[ 99  98 186  99  98  99 125 119 113  98 112  99 102 175  99  99]  k936
[117 127 151 123 131 127 172 147 150 134 150 116  95 147 136 109]  k107
[100  92 153  99 162 173 142  90  82  87  81  99 116 146  84 104]  k928
[ 77 127 151 123 131 127  70 147 150 134 150 116  95 147 136 109]  k628
[163 168 117 162 172 166 121 164 172 171 172 164 151 122 174 160]  k396
[100  92 153  99  88  95 142  90  82  87  81  99 116 146  84 104]  k786
both k786 k936: 	[99]
has: [115 146]	no
chg k107: [117 127 150 123 131 127 172 147 150 134 150 116  95 147 136 109]	2, [151]
Table of tags by key:
[147] -> k779
[148] -> k711
[119] -> k18
[99] -> k883
[91] -> k422
[90] -> k280
[98] -> k706
[142] -> k270
key k928 7: 	k280
which: [ 77 127 151 123 131 127  70 147 150 134 150 116  95 147 136 109]	k628

[129 110 122 115 120 134 143 153] -> k831
[123 130 132 121 139 116 118 132] -> k529
[115 134 146  96 163 101  84 125] -> k290
[137 132 117 121 130 126 125 132] -> k671
[114  89 137 114 132 127 115 181] -> k88
has: [132 118 116]	no
both k290 k88: 	[115]
tags:
[96] -> k318
[114] -> k478
[95] -> k941
[146] -> k133
[97] -> k649
[113] -> k127
[121] -> k285
key k290 3: 	k318
which: [115 134 146  96 163 101  84 125]	k290

[127 136 128 125 127 142 133 132] -> k209
[127 118 131 119 126  73  91 119] -> k299
[108 134 123 107 118 139 103 129] -> k554
[127 133 128 125 127 142 133 132] -> k988
[145 125 132 160 140 133 113 129] -> k30
[131 128 129 138 132 133 125 130] -> k156
[132 130 129 137 131 135 130 130] -> k376
[128 126 128 122 125 129 127 126] -> k31
[129 134 123 107 118 129 153 129] -> k255
[127 136 128 164 127 142 133 144] -> k802
[118 124 128 145 120 126 128 124] -> k681
chg k209: [127 136 128 125 127 142 134 132]	6, [133]
both k30 k681: 	[145]
chg k802: [127 136 128 165 127 142 133 144]	3, [164]
again k255: 	[129]
has: [118 131 119 126  73]	yes
chg k209: [127 137 128 125 127 142 133 132]	1, [136]

[142 139 129 130 131 136 135 143 134 134 133 126 138 137 140 140 132 140
 130 131] -> k964
[142 139 129 130 131 136 135 143 134 134 153 141 125 133 111 127 142 115
 144 113] -> k104
[123 139 128 129 130 135 134 144 133 132 132 123 138 137 140 139 130 140
 129 130] -> k739
[141 139 131 132 132 136 136 143 135 135 134 128 138 138 140 140 133 140
 132 133] -> k172
[142 139 125 130 131 136 135 143 134 134 153 141 125 133 111 127 132 140
 130 131] -> k155
[164 102 106 125 170  89 113  94  85 180 118 151 131 111 146 127 141 140
 130 171] -> k417
[121 135 134 136 138 146 134 129 151 135 150 143 136 134 134 140 146 133
 141 134] -> k115
has: [135 134 136 138 146]	yes
which: [142 139 129 130 131 136 135 143 134 134 133 126 138 137 140 140 132 140
 130 131]	k964
chg k739: [123 139 128 129 130 135 134 144 133 132 132 123 138 136 140 139 130 140
 129 130]	13, [137]
which: [141 139 131 132 132 136 136 143 135 135 134 128 138 138 140 140 133 140
 132 133]	k172

[135 134 117  91  91 138  97 181  91]  k492
[118 105 112 161 172 147 116 110 117]  k631
[129 160 150 163 105 138 108 166 101]  k70
[ 84 157 104 113 156 106 126 159 128]  k141
[128 134 150 163 127 155 105 156 101]  k365
[122 126 151 158 120 149 105 131 106]  k612
[118 161 106 150 102 121 122 138 107]  k624
[123 140 148 114 126 120 157 140 127]  k617
[101 158 126 125 156 149 124 133 140]  k673
[188 129 154 112 102 154 118 117 170]  k408
key -> tag
[119] -> k504
[120] -> k164
[158] -> k403
[126] -> k261
key k612 4: 	k164
both k70 k408: 	[129]
has: [112 161 172 147 116]	yes
has: [105 149 120 158 151]	no
both k70 k631: 	[105]
again k492: 	[91]

[176 157 160 101 163 114 143 138  90 176]  k326
[176 157 160 101 163 114 143 128  89 169]  k23
[176 157 160 101 163 114 143 128 162 169]  k448
[176 157 160 101 163 114 143 128  88 144]  k923
has: [114 143 128  88]	yes
has: [157 160 101 163 114]	yes

[161 132 105  92 137] -> k740
[121 104 126 182 110] -> k551
[ 85 147 148 148 131] -> k210
[119 123 115 160 108] -> k518
[173 110  99 110 120] -> k136
[107 105 163 150 126] -> k569
[161 129  76 136  86] -> k609
[ 90 142 166 116 171] -> k791
[111 119 176 115 168] -> k461
[146 126 137  98 141] -> k532
has: [166 116 171]	yes
chg k136: [172 110  99 110 120]	0, [173]

[135 128 136 136 134 109 135 133 134 130 122 122 132 123 137 142 122 132
 138 113 109 132] -> k730
[119 113 118 117 121 167 119 122 121  99 141 140 123 139 117 113 161 125
 115 160 168 121] -> k374
[123 163 122 122 124  95 123 125 124 190 120 120 125 121 121 111  99 125
 119 100  95 126] -> k9
[134 109 135 136 132 128 133 132 132  96 119 117 130 119 137 146 128 130
 139 128 128 130] -> k675
[123 163 122 122 124 143 123 125 124 190 120 120 125 121 121 111  99 125
 119 100  95 126] -> k817
has: [142 122 132 138 113]	yes
both k817 k675: 	[119]

[139 121 126 124 124 119 129 136 120 144 122 139 125 125 122 125 140 130
 135 134 124 122 123 134 128 134 138 121 129 125 131 127 129 130 128 138
 123] : k68
[162 133 102 110 152 114 139 163 119 174 112 146 121 143  95 121 157 124
 158 194 121 122 107 139 119 158 125 103 148 108 161 113 124 131 121 168
  94] : k685
[118 122 151 134 120 136 126 118 137 113 140 119 133 120 151 149 127 140
 122 121 140 140 145 124 112 116 141 144 123 150 129 145 128 136 141 116
 145] : k379
[146 129 102 110 136 114 140 141 120 155 117 141 122 129  95 123 141 124
 146 159 123 127 111 131 118 134 137 109 143 112 145 116 123 137 125 145
 100] : k219
[142 127 119 126 138 124 126 143 120 145 112 137 125 139 123 121 135 126
 125 134 121 124 122 132 129 146 125 125 141 125 129 138 132 130 122 134
 136] : k309
[118 128 133 125 120 119 132 118 132 113 134 122 126 126 131 142 130 127
 130 121 128 131 139 128 114 116 143 139 135 118 134 125 115 143 132 116
 128] : k203
[157 127 104 116 120 119 143 154 120 171 117 136 121 120  95 131 151 124
 161 185 121 132 107 125 131 120 138 103 133 108 159 121 118 151 125 170
  94] : k332
[129 121 122 126 129 136 130 123 119 124 135 119 128 123 119 123 129 124
 122 145 121 138 120 130 138 126 125 118 123 141 130 113 119 130 128 119
 122] : k986
[135 131 129 119 122 120 142 129 127 125 121 129 127 128 119 139 131 125
 138 130 130 128 131 127 112 128 129 126 141 113 136 131 117 140 124 135
 124] : k995
[129 123 114 113 129 121 139 130 119 157 117 134 129 127 113 127 127 134
 142 133 129 136 120 124 113 118 142 117 139 114 146 127 115 145 121 148
 104] : k502
has: [126 131 142 130 127]	yes
chg k685: [161 133 102 110 152 114 139 163 119 174 112 146 121 143  95 121 157 124
 158 194 121 122 107 139 119 158 125 103 148 108 161 113 124 131 121 168
  94]	0, [162]
key -> tag
[118] -> k815
[127] -> k919
[124] -> k888
[128] -> k257
[139] -> k423
key k203 23: 	k257
which: [129 121 122 126 129 136 130 123 119 124 135 119 128 123 119 123 129 124
 122 145 121 138 120 130 138 126 125 118 123 141 130 113 119 130 128 119
 122]	k986
which: [118 128 133 125 120 119 132 118 132 113 134 122 126 126 131 142 130 127
 130 121 128 131 139 128 114 116 143 139 135 118 134 125 115 143 132 116
 128]	k203

[101 129 129 119]  k340
[120 144 113 122]  k585
[107 129 126 121]  k872
[128 159 101 117]  k89
[137 184  85 103]  k167
[158 129 134  91]  k827
Table of tags by key:
[86] -> k583
[117] -> k264
[85] -> k527
[121] -> k449
[104] -> k413
[102] -> k939
[103] -> k768
[122] -> k43
key k167 3: 	k768
has: [107 129 126 121]	yes
which: [120 144 113 122]	k585

[116  63  82 168 171 192 127] : k452
[116  63  82 107 116 119 124] : k199
[150 123 150 109 120 124 125] : k253
[150 121 150 109 120 124 125] : k580
tags:
[125] -> k51
[124] -> k674
[119] -> k839
[107] -> k465
[108] -> k989
key k199 6: 	k674
chg k199: [116  63  82 107 117 119 124]	4, [116]
has: [ 81 168]	no

[135 138 145 138 134 115 131 129 115 159 131 130 100 127 138 146 127 146
 148 147 144 121 113 139 106 127 130 117  98 130 113 132 112 115 123 134
 137 151  98 144 139 144 137 122 134 111 112 120 150 133 139 132 136 127
 137 170 128 113 128 121 125 136] : k346
[133 134 139 142 145 125 135 121 119 153 126 126 151 127 138 154 124 141
 144 146 144 121 110 133 108 130 129 111  99 128 116 133 110 111 131 137
 138 152 100 147 137 139 137 123 132 113 112 115 146 127 137 133 136 119
 124 165 120 115 122 107 123 138] : k548
[137 137 147 138 131 112 130 122 115 159 131 131 135 127 145 142 125 151
 140 144 144 119 116 142 109 129 127 114 102 130 114 132 109 116 122 134
 139 153  97 141 136 143 136 128 136 110 108 122 149 132 141 130 141 130
 144 172 127 113 129 120 126 135] : k782
[135 141 158 132 130 107 114 112 118 165 132 126 111 114 155 134 129 164
 128 140 144 119 116 161 101 117 134 131 108 137 115 131 113 121 113 141
 142 143  97 131 136 139 127 135 150 102 104 130 141 130 139 127 138 145
 160 180 137  97 139 120 147 121] : k415
[139 137 150 134 132 108 127 122 115 161 129 129 130 125 147 140 128 152
 141 145 144 119 116 148 106 129 130 122 144 135 113 131 113 119 123 134
 138 150  99 138 137 144 135 130 143 110 106 123 134 134 140 127 138 130
 145 173 128 113 129 118 132 132] : k388
[136 138 145 140 132 113 129 124 114 160 131 132 139 128 146 145 126 149
 142 144 146 114 143 142 106 130 127 118  98 130 117 132 112 115 124 132
 139 151  98 141 135 142 128 126 138 111 109 121 145 132 141 134 138 127
 138 171 129 113 129 116 128 135] : k329
[133 135 145 139 137 111 128 127 115 159 133 130 137 126 143 142 125 148
 141 144 147 121 113 141 107 130 130 119 100 130 116 132 110 112 124 132
 138 148 101 142 135 145 135 126 137 112 108 122 148 133 139 131 138 128
 137 173 128 116 129 118 128 133] : k598
[135 141 146 135 132 112 124 122 114 157 132 130 135 127 142 143 127 145
 140 143 144 121 115 141 107 130 130 125  98 130 113 134 112 114 125 133
 142 143 100 144 135 143 112 127 138 112 108 121 140 132 112 130 140 128
 139 173 126 115 128 118 128 133] : k867
[130 139 156 133 129 107 119 117 118 162 132 132 117 119 152 131 129 162
 129 136 147 115 118 154 101 119 134 130 105 137 111 131 116 121 115 140
 141 142  96 136 129 137 128 136 144 105 101 130 140 130 142 127 135 143
 155 178 137 105 138 121 148 125] : k538
chg k867: [135 141 146 135 132 112 124 122 114 157 132 130 135 127 142 143 127 145
 140 143 144 121 115 141 107 130 130 125  98 130 113 134 112 115 125 133
 142 143 100 144 135 143 112 127 138 112 108 121 140 132 112 130 140 128
 139 173 126 115 128 118 128 133]	33, [114]
which: [130 139 156 133 129 107 119 117 118 162 132 132 117 119 152 131 129 162
 129 136 147 115 118 154 101 119 134 130 105 137 111 131 116 121 115 140
 141 142  96 136 129 137 128 136 144 105 101 130 140 130 142 127 135 143
 155 178 137 105 138 121 148 125]	k538
which: [135 141 146 135 132 112 124 122 114 157 132 130 135 127 142 143 127 145
 140 143 144 121 115 141 107 130 130 125  98 130 113 134 112 114 125 133
 142 143 100 144 135 143 112 127 138 112 108 121 140 132 112 130 140 128
 139 173 126 115 128 118 128 133]	k867
has: [137 130]	no
which: [135 138 145 138 134 115 131 129 115 159 131 130 100 127 138 146 127 146
 148 147 144 121 113 139 106 127 130 117  98 130 113 132 112 115 123 134
 137 151  98 144 139 144 137 122 134 111 112 120 150 133 139 132 136 127
 137 170 128 113 128 121 125 136]	k346

[126 110 132 127 125 110 146 101 125 134 123 135 147 117 124 141 124 131
  97 116 110 137]  k165
[154 162 115  88 127 103 120 171  94 127 118 160 116 127 107 141 155 140
 136 121 127 147]  k102
[108 135 112 107 151 157 163 144 134  96 109  99 125 140 177  79 133  86
 100 146 150 142]  k515
[150  74 114 107 160 117 152 113 101  95 156 125 138 159 135 117 119 141
 116 132 133 160]  k848
which: [126 110 132 127 125 110 146 101 125 134 123 135 147 117 124 141 124 131
  97 116 110 137]	k165
has: [131  97]	yes
has: [125  99 109]	no
again k102: 	[127]
chg k102: [154 162 115  88 127 103 120 171  94 127 119 160 116 127 107 141 155 140
 136 121 127 147]	10, [118]

[ 72 199 146  89] : k926
[199  87 103 150] : k252
[168 145 124 161] : k756
[200 102  99 143] : k385
[199 150 103 150] : k572
has: [200 102]	yes
has: [ 89 146 199]	no
both k572 k926: 	[199]
both k252 k926: 	[199]
has: [200  87]	no
chg k252: [199  87 103 151]	3, [150]

[ 76  70  72 130 146 151 144 122] = k258
[103  88  66 138 131 146 149 112] = k724
[146  90 173 149 149 109 162 177] = k862
[ 90 124 110 117 155  87 100 159] = k112
[158 158 158 118 101 158 117  96] = k312
[163 116 174 122 153 106 162 194] = k806
has: [ 70  72 129 146]	no
chg k312: [158 158 158 118 100 158 117  96]	4, [101]
has: [88 66]	yes
has: [149 108 162 177]	no
has: [ 66 138 131 146 149]	yes
again k312: 	[158]
has: [146 149 112]	yes

[ 99 135 129 131 116]  k772
[201 106 149 142  77]  k717
[ 99 135 127 131 116]  k751
chg k751: [ 98 135 127 131 116]	0, [99]
has: [149 106]	no

[140 116  90  94  87 160 172 128 117 100 129 149 140 171 160 150 125 152
 138 128 120 118 192 124  82 115  71 110 146 136] = k204
[140 116  90  94  87 160 172 128 117 104 129 149 140 171 159 150 125 152
 138 128 120 118 192 124  82 112  71 110 146 136] = k652
[128 118  79  94  87 147 177 123 109 107 123 148 121 164 159 151 116 144
 132 133 130 126 189 128  91 112  68 110 148 140] = k401
[131 113  92  99  83 158 163 125 122  94 132 153 136 167 157 153 129 145
 147 125 121 116 190 121  78 116  65 111 140 135] = k905
[140 116  90  94  87 160 172 128 117 100 129 149 140 171 160 150 125 152
 138 128 120 118 192 124  82 113  71 110 146 136] = k514
[128 118  79  94  87 147 177 123 109 107 123 148 121 164 159 151 116 144
 132 133 130 126 189 128  91 112  68 110 147 140] = k445
has: [100 117 128 172]	no
has: [ 68 111]	no
chg k204: [140 116  90  94  87 160 172 128 117 100 128 149 140 171 160 150 125 152
 138 128 120 118 192 124  82 115  71 110 146 136]	10, [129]
chg k514: [140 116  90  94  87 160 172 128 117 100 129 149 140 171 160 150 125 152
 138 128 120 118 191 124  82 113  71 110 146 136]	22, [192]
Table of tags by key:
[131] -> k189
[164] -> k186
[127] -> k24
[130] -> k632
[129] -> k260
[163] -> k510
[128] -> k125
key k401 0: 	k125
which: [128 118  79  94  87 147 177 123 109 107 123 148 121 164 159 151 116 144
 132 133 130 126 189 128  91 112  68 110 147 140]	k445

[116 129 159  92 179  95  90 121 131 124  98 169 126 165 151  88 167 129
 129 180 113 150 136 134 142 115 139 131 114 129 133 137 130 132 141 121
 137 138 120 139 131 126 125 127] : k876
[116 129 159  92 179  95  90 121 131 124  98 169 126 165 151  88 167 129
 129 180 113 150 136 134 142 147 132 119 148 141 120 138 142 121 115 139
 123 109 133 113 130 150 125 151] : k500
[116 129 159  92 179  95  90 121 131 124  98 169 126 165 151  88 167 129
 129 180 113 150 136  87 136 121 175 100 115 169 114 181 170 108 133 122
 145  95  91 115 144 175  93 181] : k931
tags:
[142] -> k93
[130] -> k600
[169] -> k984
[175] -> k594
[170] -> k59
key k931 32: 	k59
which: [116 129 159  92 179  95  90 121 131 124  98 169 126 165 151  88 167 129
 129 180 113 150 136 134 142 115 139 131 114 129 133 137 130 132 141 121
 137 138 120 139 131 126 125 127]	k876

[128 123 128 129]  k890
[118 136 123 132]  k114
[126 119 124 128]  k578
[129 153 113 117]  k248
[125 107 130 144]  k421
[117 153 120 118]  k893
[130 189  97  96]  k137
[131 108 117 139]  k945
[119 118 131 131]  k729
[125 105 130 144]  k640
both k893 k945: 	[117]
chg k248: [128 153 113 117]	0, [129]
has: [125 105 130]	yes

[116 132 129 129 138 123 127 127 128 132 114 129 133 132 138 112 130 118
 126 129 132 115 124 134 110 116 135 136 121 137 134 139 118 123 123 131
 130 124 113 125 125 121 139 125 114 132 101 118 113 133 129 135 125 123
 129 132 132 126] = k113
[100  97  99 111 127 118 140 146 134 123 130 138 119 131 130 125 134 134
 130 125 137 152 119 127 121 126 130 124 130 125 130 126 139 158 133 149
 135 131 138 116 116 139 126 126 149 151 118 120 130 141 136 113 115 116
 100 130 104 104] = k440
[142 124 101 136 159  95 139 156 107 135 125 134 132 134 110 144 157 131
 129 119 122 158 129 139 110 145 118 110 119 135 138  97 137 141 123 127
 115 113 130 129 130 102 133 123 131 150 126 140 129 152 140 135 121 109
 115 141 124 127] = k665
[114 123 124 111 107 133 135 111 137 134 134 131 151 125 124 124  97 123
 140 127 122 137 131 122 154 135 105 132 116 114 129 158 153 135 144 155
 142 126 139 132 143 148 132 136 140 140 144 126 120 112 125 107 129 139
 127 117 126 115] = k41
[148 141 117 143 133 116 126 135 130 128 112 128 142 136 128 119 125 125
 138 134 135 113 135 125 104 134 120 137 107 121 121 140 132 111 128 135
 130 115 116 145 135 110 138 136 116 128 117 133 112 124 128 133 128 129
 143 151 129 127] = k455
[118 107 120 122 162 102 127 107 118 123 137 121 132 136 118 114 119 133
 130 110 128 183 139 138 143 158  87 119 116 126 151 121 138 132 110 137
 125 103 126 154 121 134 141 116 142 128 140 165 121 125 138 150 122 110
 120 127 128 128] = k863
[ 99 136 107 113 141 128 100 105 118 147 105 127 148 131 129  90 112 129
 137 124 123  87 133 136 125  91 114 155 113 115 130 149 116 124 142 146
 135 101 106 137 135 159 109 139 139 118 106 135 121  88  92 102 118 139
 126 117 117 161] = k55
[131 157 190 161 139 160 106 117 143 130 139 107 106 126 167 144 133 123
 113 116 127 109 131 116 129 122 129 133 133 164 141  85 109  79 121 131
 123 147 122 140 123 105 109 130 121  98 131 126 124 111 120 164 148 122
 135 104 131 130] = k442
[104 129 157 125 144 138 127 104 122 146 120 133 135 116 145 119 127 129
 119 130 103 121 105 134 139 100 137 124 133 135 146 139 126 142 116 129
 137 137 111 117 110 142 134 131 113 117  84 121 130 140 127 129 126 122
 114 107 143 120] = k887
[132 142 138 134  99 151 144 154 139 139 118 151 127 121 126 164 147 113
 121 137 126  89 131 129 126 110 163 121 139 136 121 137 123 138 142 123
 126 155 146 104 139 107 139 126 101 139 116  84 129 157 143 118 143 144
 130 120 128 108] = k743
which: [118 107 120 122 162 102 127 107 118 123 137 121 132 136 118 114 119 133
 130 110 128 183 139 138 143 158  87 119 116 126 151 121 138 132 110 137
 125 103 126 154 121 134 141 116 142 128 140 165 121 125 138 150 122 110
 120 127 128 128]	k863
which: [100  97  99 111 127 118 140 146 134 123 130 138 119 131 130 125 134 134
 130 125 137 152 119 127 121 126 130 124 130 125 130 126 139 158 133 149
 135 131 138 116 116 139 126 126 149 151 118 120 130 141 136 113 115 116
 100 130 104 104]	k440
chg k55: [ 99 136 107 113 141 128 100 105 118 147 105 127 148 131 129  90 112 129
 137 124 123  87 133 136 125  91 114 155 113 115 130 149 116 124 142 146
 135 101 106 137 135 159 109 139 139 118 106 135 121  88  92 102 118 139
 126 117 117 162]	57, [161]
Table of tags by key:
[136] -> k467
[142] -> k884
[143] -> k865
[137] -> k462
[110] -> k269
key k863 24: 	k865
has: [135 113]	yes

[169 122  98 153 111 153 151 152 169] -> k176
[135 151 151 150  93 155 151  93 169] -> k691
[175 124 168 156 113 150 161 143 180] -> k178
both k178 k691: 	[150]
which: [175 124 168 156 113 150 161 143 180]	k178
chg k176: [170 122  98 153 111 153 151 152 169]	0, [169]

